(in the rows, 128 means zero)
Facts:
{Q_140, Q_199, Q_23, Q_237, Q_249, Q_250, Q_273, Q_305, Q_441, Q_594, Q_618, Q_727, Q_732, Q_737, Q_774, Q_810, Q_885, Q_919, Q_933} Ω Q_453
{Q_140} Ω Q_477
{Q_141, Q_287, Q_451, Q_46} Ω Q_774
{Q_177, Q_715, Q_771, Q_885} Ω Q_960
{Q_199, Q_287} Ω Q_525
{Q_199, Q_299, Q_377, Q_434, Q_446, Q_607, Q_692, Q_704, Q_732, Q_919} Ω Q_131
{Q_23, Q_34, Q_548, Q_591, Q_648, Q_774, Q_919} Ω Q_732
{Q_237, Q_360, Q_692, Q_781} Ω Q_377
{Q_24} Ω Q_305
{Q_240, Q_34} Ω Q_764
{Q_273, Q_434, Q_561, Q_720} Ω Q_360
{Q_273, Q_790} Ω Q_434
{Q_287} Ω Q_299
{Q_287, Q_477, Q_650} Ω Q_548
{Q_299, Q_387, Q_436, Q_727} Ω Q_607
{Q_305, Q_635} Ω Q_769
{Q_305, Q_46, Q_548, Q_848, Q_936} Ω Q_23
{Q_320, Q_524, Q_561} Ω Q_451
{Q_343, Q_434, Q_456, Q_496, Q_650} Ω Q_49
{Q_363, Q_434, Q_446, Q_633, Q_692} Ω Q_250
{Q_363, Q_603} Ω Q_707
{Q_363, Q_387, Q_852} Ω Q_939
{Q_451} Ω Q_34
{Q_456} Ω Q_199
{Q_456, Q_49, Q_704, Q_790} Ω Q_446
{Q_46, Q_548, Q_607, Q_769, Q_848} Ω Q_680
{Q_46} Ω Q_633
{Q_46} Ω Q_249
{Q_496} Ω Q_312
{Q_524} Ω Q_576
{Q_524} Ω Q_393
{Q_525} Ω Q_648
{Q_547, Q_757} Ω Q_635
{Q_561} Ω Q_852
{Q_584, Q_933} Ω Q_594
{Q_591} Ω Q_810
{Q_603, Q_786} Ω Q_727
{Q_603} Ω Q_287
{Q_633, Q_769, Q_885} Ω Q_237
{Q_697, Q_810} Ω Q_692
{Q_71} Ω Q_591
{Q_71, Q_992} Ω Q_781
{Q_715} Ω Q_885
{Q_715} Ω Q_140
{Q_737} Ω Q_704
{Q_769} Ω Q_387
{Q_771, Q_810} Ω Q_141
{Q_848} Ω Q_47
{Q_880, Q_992} Ω Q_71
{Q_933} Ω Q_456
Q_104 Δ Q_692, Q_732, Q_293, Q_906
Q_112 Δ Q_13
Q_141 Δ Q_597, Q_79, Q_446, Q_455
Q_158 Δ Q_912
Q_160 Δ Q_140
Q_161 Δ Q_633, Q_928
Q_172 Δ Q_49, Q_944, Q_781
Q_177 Δ Q_650, Q_547
Q_186 Δ Q_853, Q_287, Q_523
Q_210 Δ Q_938
Q_256 Δ Q_831
Q_283 Δ Q_930, Q_650
Q_290 Δ Q_34
Q_301 Δ Q_864, Q_960
Q_305 Δ Q_191
Q_312 Δ Q_468, Q_597
Q_342 Δ Q_343, Q_173
Q_377 Δ Q_843
Q_456 Δ Q_250, Q_878
Q_47 Δ Q_561
Q_472 Δ Q_360, Q_992, Q_73, Q_26
Q_484 Δ Q_250, Q_513, Q_921, Q_26
Q_490 Δ Q_468, Q_347, Q_49, Q_805
Q_50 Δ Q_276, Q_871
Q_51 Δ Q_834
Q_521 Δ Q_453, Q_24, Q_944
Q_541 Δ Q_992, Q_513
Q_584 Δ Q_912, Q_999, Q_304
Q_618 Δ Q_24, Q_923, Q_944, Q_803, Q_690, Q_249
Q_623 Δ Q_482, Q_871, Q_304
Q_636 Δ Q_764, Q_805
Q_648 Δ Q_944, Q_276, Q_105, Q_335
Q_676 Δ Q_670, Q_650, Q_249
Q_697 Δ Q_832, Q_519, Q_805
Q_70 Δ Q_347, Q_548
Q_704 Δ Q_522
Q_71 Δ Q_335
Q_736 Δ Q_923, Q_672, Q_761
Q_774 Δ Q_343, Q_482
Q_775 Δ Q_308
Q_786 Δ Q_308, Q_834
Q_788 Δ Q_393, Q_159
Q_813 Δ Q_864
Q_827 Δ Q_670, Q_904
Q_835 Δ Q_999, Q_781
Q_852 Δ Q_561, Q_326, Q_607, Q_635
Q_880 Δ Q_894, Q_643, Q_140
Q_889 Δ Q_607
Q_933 Δ Q_831
Q_936 Δ Q_635
Q_937 Δ Q_923, Q_222
Q_967 Δ Q_992, Q_276
Q_98 Δ Q_999, Q_237, Q_607
{Q_104, Q_177, Q_237, Q_347, Q_441, Q_541, Q_597, Q_618, Q_670, Q_680, Q_697, Q_715, Q_720, Q_727, Q_736, Q_737, Q_761, Q_764, Q_769, Q_788, Q_803, Q_843, Q_864, Q_871, Q_880, Q_904, Q_930, Q_933, Q_944, Q_992} τ vodru
{Q_105, Q_112, Q_131, Q_186, Q_287, Q_335, Q_34, Q_360, Q_377, Q_387, Q_436, Q_455, Q_456, Q_49, Q_490, Q_525, Q_547, Q_576, Q_591, Q_623, Q_635, Q_692, Q_707, Q_71, Q_757, Q_771, Q_774, Q_775, Q_831, Q_832, Q_848, Q_878, Q_906, Q_921, Q_923, Q_937, Q_967, Q_999} τ plagran
{Q_13, Q_141, Q_250, Q_26, Q_273, Q_293, Q_446, Q_468, Q_51, Q_513, Q_548, Q_561, Q_594, Q_603, Q_648, Q_672, Q_676, Q_790, Q_827, Q_835, Q_852, Q_853, Q_885, Q_919, Q_936, Q_98} τ pidu
{Q_140, Q_158, Q_172, Q_199, Q_222, Q_24, Q_283, Q_305, Q_412, Q_453, Q_472, Q_477, Q_522, Q_643, Q_690, Q_73, Q_732, Q_786} τ zoki
{Q_159, Q_160, Q_161, Q_191, Q_23, Q_240, Q_249, Q_304, Q_308, Q_312, Q_320, Q_326, Q_342, Q_393, Q_434, Q_46, Q_47, Q_519, Q_521, Q_584, Q_650, Q_70, Q_805, Q_813, Q_834, Q_889, Q_939, Q_960} τ kulor
{Q_173, Q_210, Q_256, Q_276, Q_290, Q_299, Q_301, Q_343, Q_363, Q_451, Q_482, Q_484, Q_496, Q_50, Q_523, Q_524, Q_607, Q_633, Q_636, Q_704, Q_781, Q_79, Q_810, Q_894, Q_912, Q_928, Q_938} τ stisel

Known rows:
Q_160: [137 114 206  72 121 141 116  90 114 130 118 130 147 123 158  76 151 108
  95  94 127 114 122 101 114 110 108 109]
Q_47: [133 121 214  73 126 138 109  89 113 143 117 119 143 137 152  86 154  93
  97 103 126 107 132 106 117 120 106 121]
Q_256: [117  94 179  78 127  89  49  96 124 128 129 161 158 115 181  77 163 101
 102 129 135 106 135 168  60  85 144  88]
Q_51: [145 130 184  77 120 127 108 113  99  94 108  91 176 132 126  55 156 126
  83  94 121 110 105 120 134 119 124 110]
Q_301: [136 114 207  71 125 144 118  91 114 126 120 132 149 120 157  74 147 102
  95  89 127 115 123  98 108 108 101 103]
Q_937: [147 107 193  69 119 134 110  94 126 139 131 123 147 125 155  87 151 120
 100 102 128 124 120 106 133 118 126 112]
Q_210: [138 110 202  70 125 140 116  90 115 135 124 130 146 128 153  72 152 104
  94  98 128 115 124 107 118 110 111 109]
Q_648: [144  84 145  17 153 103 129  88 180 147 125 130  97 136 133  76 192 154
 119  91 102 124 119 116 190 133  71 123]
Q_436: [137 163 165  58 127 132 164 116 159 128 102 132 130 120 148  63 173  74
  84  97 121 126 161 135 120  86 118  96]
Q_761: [147 111 185  70 113 138 139  90 112 124 125 147 125 114 139  67 151 107
  99 108 126 114 132 113 121 111 124 122]
Q_764: [146 105 192  67 125 136 147  78 113 118 127 153 123 102 144  62 145  98
 103  98 131 108 133 105 109 103 111 129]
Q_923: [151 109 181  69 113 134 137  91 121 129 132 135 129 112 143  78 149 113
 102 114 133 123 129 114 134 115 136 119]
Q_519: [145 110 194  68 119 139 144  87 109 121 120 153 127 107 146  62 145  98
  98 102 130 111 137 107 115 100 119 120]
Q_771: [140 148 168  58 110 109 164  94 138 122 105 144 117 116 145  84 148 109
  93  89 109 120 146 125  99 100 107 114]
Q_707: [145 112 188  72 114 139 141  88 113 126 125 148 126 113 142  63 150  99
  97 107 123 112 137 113 115 103 125 121]
Q_363: [142 150 166  54 108 118 157 104 137 123 100 140 119 123 146  77 159 103
  87  93 115 125 154 125 110  94 114 108]
Q_547: [133 162 179  64 106 116 164  95 152 101 100 123 114 115 148  93 159 111
  97  98 109 145 147 113 102 104 109  93]
Q_237: [135 161 184  37 117 108 182 136 100 138  48 145 111 131 162  97 138 150
  91 108 102 129 142 104 113  94 122 128]
Q_906: [144 109 189  69 118 139 142  86 113 123 123 149 125 114 140  62 150 104
  98 109 129 112 136 111 118 105 123 119]
Q_159: [143 106 189  72 115 138 141  88 112 122 122 148 127 111 141  65 153 100
  98 108 126 114 135 111 117 106 122 121]
Q_670: [139 122 189  82 111 147 147  89 122 128 130 139 124 106 138  88 144 106
  98 114 119 133 126 103 109 110 117 100]

Rows:
No name comes twice in this set of rows, the named rows included.
[136 136 158  47 121 111 158  90 145 116 112 140 104 112 134  81 165 105
  98  90 113 118 148 125 112 100  93 115] -> Q_525
[136 178 202  50 117 120 155 108 167  80  75 103 129 127 169  75 175  99
  98 103 119 151 162 122 127 116 131  96] -> Q_769
[153  96 179  62 111 136 130  89 121 134 129 151 125 122 138  55 158 115
 103 113 127 116 132 113 145 118 130 122] -> Q_335
[141 124 198  69 129 145 134  93 135 107 115 126 132 115 148  57 171  86
 102 117 132 125 146 114 138 111 126 105] -> Q_680
[137 144 167  58 110 116 164 100 145 122 105 137 119 120 147  74 156  99
  91  94 113 122 151 128 108  98 107 108] -> Q_603
[137 142 192  42 133 119 149  99 123 116  96 136 140 116 175  88 147 111
  90  55 130 121 139  92  95  82  90 118] -> Q_697
[137 130 128  28  97 123 129 118  99 123 114 136  94 129 115  70 189 111
  49  83 148 116 176 113 131  58  94  80] -> Q_446
[145 103 218  60 137 145 134  84 103 116 118 139 157 111 176  70 136 101
  97  72 140 113 125  88 106  96  99 121] -> Q_636
[121 175 183  82  98 125 154 100 167 132 122 114 130 116 154 137 143 126
  90  91  93 157 122  96  80 111  88  67] -> Q_177
[135 124 166  43 115 117 193 122 115 125  88 140 111 124 158  81 141 141
  79 105 103 131 146 121 117  89  96 102] -> Q_737
[141 103 202  63 124 140 101  90 117 147 120 130 142 143 147  62 161 109
  95  98 123 103 127 106 138 122 112 119] -> Q_623
[126 106 208  67 124 158 114  85 123 133 121 148 135 132 145  48 163 110
  91  92 112 118 123  93 120 114  91  89] -> Q_484
[134 176 143  35 126 122 131 131 113 144  80 162  97 118 114  81 176 117
  83  84 133 117 150 103 117  60 121 121] -> Q_692
[127 189 173  50 159 151 136 139 159 171  89  98 126 150 133  77 207  13
  69 111 145 100 194 152 144  78 119 112] -> Q_607

The same objects again, as new rows of numbers:
Known rows:
Q_456: [142 112 147  96 108 131 107  97  82  50  94 116  86 182 135  83 159 135
 118 156 138 114 165 107 122 183 138 142 146 107 178 202]
Q_889: [140 109 141  91 132  97 119  95 145 112 109 132 113 145 120  89 175 147
 140 169 131 130 180 121 110 129 134 129 151 136 163 192]
Q_484: [135 108 142  92 107 117 117  95 124  99  95 136 120 177 122  80 143 141
 133 175 124 137 158 118 103 134 136 135 156 121 148 170]
Q_672: [130 116 138 105 108 105 125 106  95 131 102 130 111 157 100  99 147 135
 166 154 138 139 118 119 114 127 143 150 162 123 164 145]
Q_434: [143 111 141 135 103 121 114 104  27 113  93 113  82 150 110  97 150 135
 147 147 142 128 141 124 125 180 124 147 146 129 169 154]
Q_496: [137 114 140 100 107 117 115 107  68 109  99 120  87 168 114 100 156 131
 163 141 144 138 128 113 120 162 144 152 154 115 162 162]
Q_834: [113 119 132  71  96 107 129 104  74 124 102 116 116 125  95  92 154 127
 140 159 142 173 166 124 122 111 135 144 167 118 173 131]
Q_191: [129 114 138 105 111 107 125 106  91 132 102 128 110 159 102  99 147 136
 162 157 138 141 120 118 113 128 142 149 161 122 160 146]
Q_34: [130 124 156 104 119 108 112 122  90 145  92 116 118 180  89  86 175 140
 165 135 140 148 128 129 116 144 126 142 155 107  74 137]
Q_939: [129 113 126  97 110 108 125 105  87 137 107 136 118 160 111  96 157 129
 175 155 133 143 118 119 112 135 147 160 157 121 172 136]
Q_482: [130 114 139 101 111 107 122 106  93 134  98 130 110 160 106  99 144 137
 170 159 138 141 125 118 112 126 142 147 160 124 160 144]
Q_769: [150 104  98  90  82 125 131  95  89 147 103 145  98 143 126 111 151 126
 178 126 131 147 150 115 115 137 148 141 161 120 111 180]
Q_412: [129 114 140 105 111 107 124 106  93 134 102 129 110 157 103  99 147 136
 164 156 138 140 122 120 114 125 143 150 161 121 160 143]
Q_210: [136 113 141  92 109 108 122  95 132 100 103 135 121 165 108  81 153 140
 133 166 125 130 146 121 111 126 131 139 157 120 159 175]
Q_761: [131 116 137 106 109 104 125 106  95 132 103 129 112 157 102  99 148 134
 167 154 138 139 116 122 114 125 142 150 160 121 164 144]
Q_283: [138 116 136 126 108 106 129 103 150  89 113 137 125 165 117  80 155 142
  92 158 129 143 114 126 105 141 144 145 157 124 151 178]
Q_273: [145 112 157 117  89 117 117 113  69 122 106 120  96 164 121  95 159 135
 172 149 135 148 133  89 122 139 136 154 159 142 137 147]
Q_173: [130 114 137 103 111 108 124 106  91 132 102 126 111 161 104 100 147 136
 166 158 138 141 120 116 113 126 142 150 161 121 156 145]
Q_591: [134 121 155 106 114 106 114 119  90 144  91 117 111 171  90  91 167 143
 166 134 140 149 133 126 116 140 126 138 157 116  70 144]
Q_852: [146 101 126  83 131 111 113  94 125 120 117 139 113 155 135  81 200 135
 151 158 122 143 181 115 110 163 138 144 139 139 153 181]
Q_871: [129 115 143 101 105 104 121 105  96 132  93 133 109 162 113  97 140 137
 180 158 139 141 131 129 110 127 143 143 158 124 162 139]

Rows:
No name comes twice in this set of rows, the named rows included.
[139 109 144  88 133  92 118  92 153 114 110 134 114 139 118  89 178 146
 149 168 130 123 186 121 112 125 131 126 149 139 167 193] -> Q_98
[140 123 176 135  79 110 125 125  96 115 111 124 116 158 136 100 160 136
 187 160 133 134 140  78 123  89 146 154 174 148 145 141] -> Q_453
[158 105 135 153  94 114 121  86  58 134  90 129 118 124  90  76 146 150
 107 163 115 124 175 148 118 156  81 124 140 152 121 160] -> Q_377
[131 111 150  89  96 113 113  93 129  94  82 145 122 181 138  74 130 144
 153 172 126 135 173 139 101 137 142 127 151 126 156 158] -> Q_967
[138 111 146  87 116  90 120  94 145 108 106 139 120 149 107  84 166 143
 153 159 129 114 168 126 115 121 128 134 151 131 178 185] -> Q_835
[149 109 153 109  81 119 120 112  80 122 113 127  97 164 130  97 164 131
 184 147 130 154 129  75 121 130 143 158 162 147 138 148] -> Q_885
[138 110 138  91 119 107 122  94 139 108 106 134 119 156 116  86 161 143
 133 168 128 132 164 117 109 126 134 131 157 126 153 187] -> Q_47
[143 108 141 104 101 109 117 103  74 135 102 125  94 161  99  93 153 137
 168 144 137 152 118 113 117 155 130 149 153 134 145 145] -> Q_720
[123 114 129  52  84 118 121  93  91  89 106 124 129 133 114  69 181 121
 113 156 125 170 207 121 124 132 124 144 157 120 163 156] -> Q_786
[129 123 150 107  89  83 127 104 113 124  98 141 119 154  96  92 145 136
 187 137 140 117 108 145 118 119 139 151 156 124 190 142] -> Q_944

The same objects again, as new rows of numbers:
Known rows:
Q_524: [101 126 116 165  77 149 131 185 171  97  62 155 115]
Q_347: [ 98  97 103 170 110 154 133 162 166 141  94 136 102]
Q_904: [ 85 120  89 148 112 143 125 154 166 102 105 160 103]
Q_441: [104 119  92 174 100 156 163 138 153 109 105 156 111]
Q_960: [ 70  84  54 165 142 129 155 116 146 140 103 160  80]
Q_889: [ 96 116 101 155  87 165 135 155 169 127  72 149  97]
Q_47: [ 93 133  92 190  69 142 145 127 156 147 126 115  84]
Q_24: [127 127  72 190  99 156 160 136 156 112 102 156 111]
Q_936: [ 99 142 108 177  70 160 156 148 155 117  99 139 101]
Q_707: [106  95  66 182 120 160 164 109 154 167 111 160 104]
Q_49: [102  86  88 175 104 160 188 125 147 191 110 143 128]
Q_360: [116  90 102 182  96 124 170 117 154 168 103 181 121]
Q_525: [ 97 109  94 177  88 133 159 130 158 138 120 134 106]
Q_159: [ 94  97  96 166  95 150 123 143 167 119  95 156 105]
Q_732: [ 93  96  86 197  87 127 156 116 155 153 123 137 104]
Q_472: [115 112 106 152  85 127 143 129 177 130 106 140 114]
Q_937: [120 107  76 161 106 146 155 136 184 127 101 138 114]
Q_73: [103 103 108 165  85 128 124 134 164 121  93 164 111]
Q_720: [124 105 107 175 104 163 170 147 162 132  91 182 123]
Q_293: [ 98  91  91 177  94 152 126 137 171 124  96 158 108]
Q_597: [ 92  99 105 167 111 154 127 162 166 136 100 138 100]

Rows:
No name comes twice in this set of rows, the named rows included.
[106 109  91 182 104 163 163 134 150 124 102 172 114] -> Q_633
[139 113  84 165  90 138 180 126 170 140 108 120 106] -> Q_648
[111 122 104 168  91 171 174 142 157 103 105 161 125] -> Q_933
[ 81 107  95 167  89 124 130 161 172 139  85 133  99] -> Q_576
[ 78 103  94 171  86 124 123 161 167 137  82 138 101] -> Q_393
[117  88  88 149  95 160 116 139 167 110  67 160  89] -> Q_871
[ 92 130  88 133 116 143 139 155 172 104 118 143 102] -> Q_283
[100  98  93 156  93 169 119 157 160 121  56 163  89] -> Q_999
[ 98 111  92 160 121 137 177 145 161 147 120 112  91] -> Q_141
[110 106 112 164  79 181 176 138 156 125  99 177 151] -> Q_496
[ 96 111  88 189  94 152 148 129 148 110 109 156 104] -> Q_140
[ 98 120 108 172  82 143 141 169 167 110  80 146 107] -> Q_320
[140 108 127 182  88 136 152 148 160 114  78 197 120] -> Q_992

